Here is a tiny trained network, its code and every weight. The questions are about switching its units off for an input and a class, where a switched-off unit gives its printed mean instead of its output.

import numpy as np


def w(rows, s, z=0):
    codes = np.array(rows[::2]) - 128.0
    scale = np.full(codes.shape[1], s)
    scale[-1] = z or s
    return codes * scale


def norm(h):
    return h / np.sqrt((h * h).mean(-1, keepdims=True) + 1e-5)


def f(y):
    return y / 2 * (1 + np.tanh(0.7978845608 * (y + 0.044715 * y**3)))


def log_softmax(a):
    a = a - a.max(-1, keepdims=True)
    return a - np.log(np.exp(a).sum(-1, keepdims=True))


def net(x, mask):
    res = np.array(x, float).reshape(1, 2) / 4 @ E
    u = 0
    for l in range(3):
        y = f(norm(res) @ A[l][:, :-1].T + A[l][:, -1])
        res = res + np.where(mask[u : u + 10], y, B[l][:, -1]) @ B[l][:, :-1]
        u += 10
    return log_softmax(norm(res)[-1] @ U[:, :-1].T + U[:, -1])


A, B = {}, {}
E = w([
[102,38,132,96,61,61,243,18],'x0',
[134,178,198,39,114,126,254,247],'x1',
],0.0013)
A[0] = w([
[191,221,240,22,124,130,242,210,85],'0.n1',
[148,69,4,239,169,142,47,29,120],'0.n2',
[71,128,148,132,133,153,125,126,121],'0.n3',
[136,130,126,129,128,123,128,128,132],'0.n4',
[188,239,125,167,218,208,45,201,252],'0.n5',
[94,43,103,92,80,70,181,103,69],'0.n6',
[143,136,133,137,127,125,130,125,122],'0.n7',
[132,131,125,129,121,122,126,130,128],'0.n8',
[164,129,121,130,125,117,130,129,133],'0.n9',
[92,55,107,87,94,87,160,113,33],'0.n10',
],0.0016,0.0011)
B[0] = w([
[7,16,81,113,100,166,77,140,226],'0.n1',
[32,63,143,24,88,156,149,191,226],'0.n2',
[160,136,118,94,122,96,117,122,126],'0.n3',
[122,127,129,130,129,129,128,128,129],'0.n4',
[103,117,161,121,69,78,204,23,254],'0.n5',
[104,214,171,204,157,192,145,87,147],'0.n6',
[126,127,125,125,132,126,126,131,126],'0.n7',
[126,129,125,127,130,131,129,128,128],'0.n8',
[110,125,133,132,131,136,128,129,130],'0.n9',
[128,206,151,190,164,183,142,104,120],'0.n10',
],0.0017,0.0016)
A[1] = w([
[140,202,121,135,150,150,34,214,97],'1.n1',
[51,77,116,57,72,120,123,111,120],'1.n2',
[146,117,68,228,141,122,89,43,93],'1.n3',
[167,190,175,101,118,112,214,179,71],'1.n4',
[123,117,139,131,137,149,132,125,119],'1.n5',
[100,121,125,102,117,134,120,121,115],'1.n6',
[178,254,123,149,172,141,13,222,76],'1.n7',
[166,114,82,146,159,127,121,154,4],'1.n8',
[129,128,128,128,128,129,128,128,129],'1.n9',
[173,112,88,149,157,124,122,158,25],'1.n10',
],0.0024)
B[1] = w([
[95,135,146,133,109,138,199,43,133],'1.n1',
[154,178,149,177,148,137,130,120,252],'1.n2',
[78,101,139,35,98,142,150,228,157],'1.n3',
[77,29,70,118,117,137,56,130,137],'1.n4',
[127,138,126,119,121,122,124,126,125],'1.n5',
[142,140,131,149,133,129,132,129,147],'1.n6',
[86,164,170,144,113,174,209,3,145],'1.n7',
[97,82,98,73,87,117,148,86,43],'1.n8',
[128,129,127,127,128,127,128,128,128],'1.n9',
[92,83,101,68,84,120,149,83,48],'1.n10',
],0.003,0.0016)
A[2] = w([
[134,159,107,88,125,141,115,126,1],'2.n1',
[149,102,125,127,113,98,229,35,107],'2.n2',
[139,135,137,105,124,120,146,129,113],'2.n3',
[134,150,127,143,135,141,115,137,123],'2.n4',
[128,119,125,132,133,126,130,131,129],'2.n5',
[114,86,79,120,120,142,34,72,113],'2.n6',
[99,133,123,4,102,153,168,201,87],'2.n7',
[171,190,123,171,163,160,95,155,107],'2.n8',
[114,85,73,113,121,144,29,74,101],'2.n9',
[139,137,138,112,128,123,136,127,113],'2.n10',
],0.0036,0.0031)
B[2] = w([
[117,168,2,156,114,142,166,131,22],'2.n1',
[75,245,179,113,145,243,66,65,247],'2.n2',
[117,118,99,155,133,123,74,123,109],'2.n3',
[134,96,135,115,122,121,148,106,134],'2.n4',
[125,136,135,130,126,130,117,130,132],'2.n5',
[113,91,173,153,145,113,181,230,185],'2.n6',
[91,31,157,230,151,111,102,191,162],'2.n7',
[180,89,156,73,100,66,118,59,168],'2.n8',
[110,92,168,162,140,117,180,240,179],'2.n9',
[123,115,109,151,127,122,97,121,107],'2.n10',
],0.0027,0.0014)
U = w([
[105,79,148,152,135,125,137,204,202],'0',
[100,179,150,129,129,180,135,74,178],'1',
[201,119,126,100,121,76,100,101,156],'2',
[132,130,18,126,126,131,128,127,48],'3',
[133,132,20,124,127,132,128,129,34],'4',
[135,135,4,124,126,133,129,130,2],'5',
[139,134,17,125,126,137,129,131,2],'6',
],0.016,0.0033)

Each question gives the input, the list of numbers given to net, and the class t.
The units are the neurons (one row each of A and B). Each row of codes is followed by its name. A weight is (code - 128) times the scale printed after its matrix; where a second scale follows, it is the last column's (A, B and U).
mask holds one flag per neuron, layer by layer. A switched-off neuron (its flag False) gives its mean, the last column of its row in B, instead of its output. The means were averaged over made-up inputs and are rounded, as every weight is.
A unit's drop is (log p(t) with every unit on - log p(t) with that unit switched off) / (log p(t) with every unit on - log p(t) with every unit switched off).
most important unit: the unit with the biggest drop
top k neurons: the k neurons with the biggest drops, biggest first
top k neurons in layer l: the k neurons of layer l with the biggest drops, biggest first
drop when u is switched off: that unit's drop, to one decimal
input [-7,-1], class 1: most important unit -> 1.n7
input [-2,-3], class 2: top 4 neurons -> (0.n2 0.n1 1.n4 1.n2)
input [7,6], class 1: top 3 neurons -> (2.n2 1.n3 0.n2)
input [-2,-2], class 2: top 2 neurons in layer 0 -> (0.n2 0.n5)
input [-3,-3], class 2: top 4 neurons -> (0.n5 0.n2 1.n4 0.n1)
input [-7,-7], class 0: top 3 neurons -> (2.n9 2.n6 2.n2)
input [8,7], class 1: top 2 neurons -> (2.n2 1.n3)
input [3,0], class 2: top 4 neurons -> (0.n5 1.n7 1.n1 2.n2)
input [-1,3], class 2: top 2 neurons in layer 1 -> (1.n3 1.n2)
input [1,0], class 2: top 2 neurons -> (0.n6 2.n2)
input [-4,2], class 1: top 2 neurons -> (0.n2 1.n7)
input [-6,4], class 1: top 2 neurons -> (1.n7 0.n2)
input [5,4], class 1: top 2 neurons -> (1.n3 0.n2)
input [-1,2], class 2: most important unit -> 0.n1
input [2,-2], class 2: top 2 neurons -> (0.n2 0.n5)
input [-8,-3], class 1: drop when 1.n7 is switched off -> 1.6
input [-3,1], class 2: drop when 0.n5 is switched off -> 1.4
input [1,-2], class 2: drop when 0.n2 is switched off -> 1.4
